Here is a tiny trained network, its code and every weight. The questions are about switching its units off for an input and a class, where a switched-off unit gives its printed mean instead of its output.

import numpy as np


def w(rows, s, z=0):
    codes = np.array(rows[::2]) - 128.0
    scale = np.full(codes.shape[1], s)
    scale[-1] = z or s
    return codes * scale


def norm(h):
    return h / np.sqrt((h * h).mean(-1, keepdims=True) + 1e-5)


def f(y):
    return np.maximum(y, 0)


def log_softmax(a):
    a = a - a.max(-1, keepdims=True)
    return a - np.log(np.exp(a).sum(-1, keepdims=True))


def net(x, mask):
    res = np.array(x, float).reshape(1, 7) / 4 @ E
    u = 0
    for l in range(2):
        y = f(norm(res) @ A[l][:, :-1].T + A[l][:, -1])
        res = res + np.where(mask[u : u + 11], y, B[l][:, -1]) @ B[l][:, :-1]
        u += 11
    return log_softmax(norm(res)[-1] @ U[:, :-1].T + U[:, -1])


A, B = {}, {}
E = w([
[177,209,70,94,105],'x0',
[182,167,151,195,110],'x1',
[150,35,89,193,135],'x2',
[101,114,102,89,244],'x3',
[6,129,143,171,137],'x4',
[208,183,190,166,162],'x5',
[113,135,168,72,105],'x6',
],0.013)
A[0] = w([
[172,114,193,137,67,15],'0.n0',
[161,120,217,174,157,65],'0.n1',
[158,158,125,169,55,17],'0.n2',
[168,89,6,111,146,45],'0.n3',
[153,60,74,150,151,141],'0.n4',
[218,76,139,195,94,149],'0.n5',
[133,170,179,82,76,63],'0.n6',
[152,101,176,60,159,2],'0.n7',
[86,143,107,168,231,115],'0.n8',
[246,64,149,159,72,82],'0.n9',
[29,58,124,75,76,50],'0.n10',
],0.014,0.0077)
B[0] = w([
[241,121,80,171,174,167],'0.n0',
[180,136,95,191,109,190],'0.n1',
[74,203,190,165,165,165],'0.n2',
[174,145,37,42,110,213],'0.n3',
[93,114,70,74,141,231],'0.n4',
[151,69,173,183,24,254],'0.n5',
[163,145,82,83,125,190],'0.n6',
[86,229,186,82,132,150],'0.n7',
[180,63,129,177,199,228],'0.n8',
[181,140,129,250,112,234],'0.n9',
[95,51,185,128,61,234],'0.n10',
],0.012,0.0063)
A[1] = w([
[135,61,143,177,147,120],'1.n0',
[190,195,127,117,126,124],'1.n1',
[147,153,190,103,39,189],'1.n2',
[57,111,94,227,122,82],'1.n3',
[79,62,209,128,125,29],'1.n4',
[84,165,96,80,94,4],'1.n5',
[214,145,145,4,111,55],'1.n6',
[112,166,180,139,201,28],'1.n7',
[190,40,156,67,157,85],'1.n8',
[111,223,115,212,65,22],'1.n9',
[76,122,208,68,218,151],'1.n10',
],0.013,0.0045)
B[1] = w([
[104,173,101,98,116,225],'1.n0',
[82,147,131,103,142,214],'1.n1',
[109,178,119,104,143,254],'1.n2',
[96,151,133,85,132,206],'1.n3',
[79,145,74,115,108,190],'1.n4',
[147,99,158,114,125,160],'1.n5',
[114,202,106,109,147,233],'1.n6',
[161,148,139,145,161,155],'1.n7',
[87,181,140,155,159,203],'1.n8',
[96,174,221,114,157,204],'1.n9',
[144,154,107,255,124,205],'1.n10',
],0.017,0.0066)
U = w([
[178,184,79,10,136,156],'0',
[160,62,198,81,146,7],'1',
[75,122,73,168,252,121],'2',
[67,44,112,8,86,96],'3',
[202,70,95,140,120,100],'4',
[27,63,123,156,55,154],'5',
[220,150,189,240,132,133],'6',
[112,207,185,130,128,157],'7',
],0.022,0.017)

Each question gives the input, the list of numbers given to net, and the class t.
The units are the neurons (one row each of A and B). Each row of codes is followed by its name. A weight is (code - 128) times the scale printed after its matrix; where a second scale follows, it is the last column's (A, B and U).
mask holds one flag per neuron, layer by layer. A switched-off neuron (its flag False) gives its mean, the last column of its row in B, instead of its output. The means were averaged over made-up inputs and are rounded, as every weight is.
A unit's drop is (log p(t) with every unit on - log p(t) with that unit switched off) / (log p(t) with every unit on - log p(t) with every unit switched off).
The circuit of an input: a set's keep is (log p(t) with only the set's units on - log p(t) with every unit switched off) / (log p(t) with every unit on - log p(t) with every unit switched off). Starting from the 12 units with the biggest drops (on a tie, the unit counted first), units are removed one at a time, each time the one whose removal leaves the highest keep (on an exact tie, the one counted first), for as long as the keep stays at least 0.8.
units of the circuit, in order: the units of the circuit, biggest drop first
top k neurons: the k neurons with the biggest drops, biggest first
k most important neurons of layer l: the k neurons of layer l with the biggest drops, biggest first
drop when u is switched off: that unit's drop, to one decimal
input [-6,-3,0,-7,-6,-4,-1], class 6: top 3 neurons : 0.n9, 0.n0, 1.n1
input [1,-6,-4,4,-4,-8,-8], class 3: units of the circuit, in order : 0.n10
input [2,-3,-7,5,0,-6,8], class 7: top 2 neurons : 1.n10, 0.n3
input [6,-2,1,-8,-4,-5,-4], class 6: top 2 neurons : 0.n9, 0.n5
input [8,0,-2,-4,-5,-1,-3], class 7: units of the circuit, in order : 1.n9, 0.n2
input [8,0,2,2,8,2,1], class 2: top 2 neurons : 0.n8, 0.n5
input [-7,2,3,4,-7,-4,0], class 5: 2 most important neurons of layer 0 : 0.n5, 0.n9
input [6,-3,-3,1,7,8,-3], class 2: top 2 neurons : 0.n5, 0.n10
input [-7,2,3,-1,8,5,-6], class 5: top 4 neurons : 0.n5, 0.n9, 1.n6, 1.n3
input [-3,2,-4,-7,-6,0,4], class 6: top 2 neurons : 0.n9, 0.n0
input [7,-7,-4,3,7,-1,4], class 5: 2 most important neurons of layer 1 : 1.n10, 1.n6
input [0,-4,0,-1,2,4,2], class 0: top 2 neurons : 0.n6, 0.n9
input [-1,7,-5,7,7,-4,8], class 2: top 2 neurons : 0.n5, 1.n10
input [-1,0,-7,-1,-1,1,4], class 0: units of the circuit, in order : 0.n6
input [1,-6,1,2,-2,-6,-2], class 3: top 2 neurons : 0.n10, 0.n3
input [-6,6,8,3,6,4,0], class 5: 2 most important neurons of layer 0 : 0.n5, 0.n0
input [2,-6,-3,7,-7,7,-2], class 2: 2 most important neurons of layer 1 : 1.n10, 1.n8
input [-7,-4,-7,1,8,1,6], class 5: drop when 1.n10 is switched off : 0.1
input [0,8,8,2,1,-6,-7], class 5: drop when 0.n8 is switched off : -0.1
input [-3,1,-5,-2,-2,4,7], class 0: most important neuron of layer 0 : 0.n6
input [-5,4,-2,7,3,-8,1], class 5: drop when 1.n8 is switched off : -0.1
